Below is a small trained network, with its code and all its weights. Each question gives an input and a class and asks what happens when units are switched off, that is, made to give their printed mean instead of their output.

import numpy as np


def w(rows, s, z=0):
    codes = np.array(rows[::2]) - 128.0
    scale = np.full(codes.shape[1], s)
    scale[-1] = z or s
    return codes * scale


def f(y):
    return np.maximum(y, 0)


def log_softmax(a):
    a = a - a.max(-1, keepdims=True)
    return a - np.log(np.exp(a).sum(-1, keepdims=True))


def net(x, mask):
    res = np.array(x, float).reshape(1, 5) / 4 @ E
    y = f(res @ A[0][:, :-1].T + A[0][:, -1])
    res = res + np.where(mask, y, B[0][:, -1]) @ B[0][:, :-1]
    return log_softmax(res[-1] @ U[:, :-1].T + U[:, -1])


A, B = {}, {}
E = w([
[134,138,135,108,142,164,136],'x0',
[130,122,104,123,108,70,23],'x1',
[141,170,142,151,121,123,249],'x2',
[183,194,49,92,76,58,93],'x3',
[198,79,165,226,145,66,144],'x4',
],0.013)
A[0] = w([
[82,233,189,127,117,105,134,1],'n1',
[127,162,119,105,134,172,152,119],'n2',
[167,174,96,181,121,117,218,174],'n3',
[77,213,98,54,127,221,216,156],'n4',
[102,44,210,209,186,215,169,62],'n5',
[184,184,121,167,116,84,247,96],'n6',
],0.012,0.0024)
B[0] = w([
[116,135,143,135,114,136,142,146],'n1',
[94,164,148,114,107,145,123,160],'n2',
[140,122,130,146,116,79,182,196],'n3',
[107,109,131,88,29,205,150,227],'n4',
[146,56,118,152,253,198,120,254],'n5',
[130,202,155,143,115,52,185,212],'n6',
],0.017,0.021)
U = w([
[95,58,161,154,206,172,162,170],'0',
[114,142,164,159,114,65,204,152],'1',
[56,109,141,70,58,191,160,3],'2',
[109,110,60,101,117,79,1,179],'3',
],0.012,0.0025)

Each question gives the input, the list of numbers given to net, and the class t.
The units are the neurons (one row each of A and B). Each row of codes is followed by its name. A weight is (code - 128) times the scale printed after its matrix; where a second scale follows, it is the last column's (A, B and U).
mask holds one flag per neuron, in row order. A switched-off neuron (its flag False) gives its mean, the last column of its row in B, instead of its output. The means were averaged over made-up inputs and are rounded, as every weight is.
A unit's drop is (log p(t) with every unit on - log p(t) with that unit switched off) / (log p(t) with every unit on - log p(t) with every unit switched off).
The circuit of an input: a set's keep is (log p(t) with only the set's units on - log p(t) with every unit switched off) / (log p(t) with every unit on - log p(t) with every unit switched off). Starting from all 6 units, units are removed one at a time, each time the one whose removal leaves the highest keep (on an exact tie, the one counted first), for as long as the keep stays at least 0.8.
units of the circuit, in order: the units of the circuit, biggest drop first
most important unit: the unit with the biggest drop
k most important neurons: the k neurons with the biggest drops, biggest first
drop of u: that unit's drop, to one decimal
input [4,-6,8,-1,-5], class 2: most important unit -> n4
input [1,-5,-2,-8,-7], class 2: 3 most important neurons -> [n4, n2, n3]
input [8,2,-2,8,4], class 3: units of the circuit, in order -> [n6, n5, n4, n3]
input [7,-6,-2,2,7], class 1: 2 most important neurons -> [n6, n3]
input [-4,7,1,2,-2], class 3: units of the circuit, in order -> [n4, n5, n6]
input [-5,1,-8,1,-8], class 3: units of the circuit, in order -> [n4, n3]
input [4,4,-8,1,1], class 3: units of the circuit, in order -> [n5, n4]
input [-2,3,-4,5,7], class 3: units of the circuit, in order -> [n5, n6]
input [1,4,-7,-7,-8], class 2: drop of n5 -> 1.9
input [-5,1,6,-2,2], class 1: drop of n6 -> 0.1
input [8,-4,-1,-2,-4], class 2: drop of n4 -> 0.6
input [-2,-7,6,-2,4], class 1: drop of n6 -> 5.8
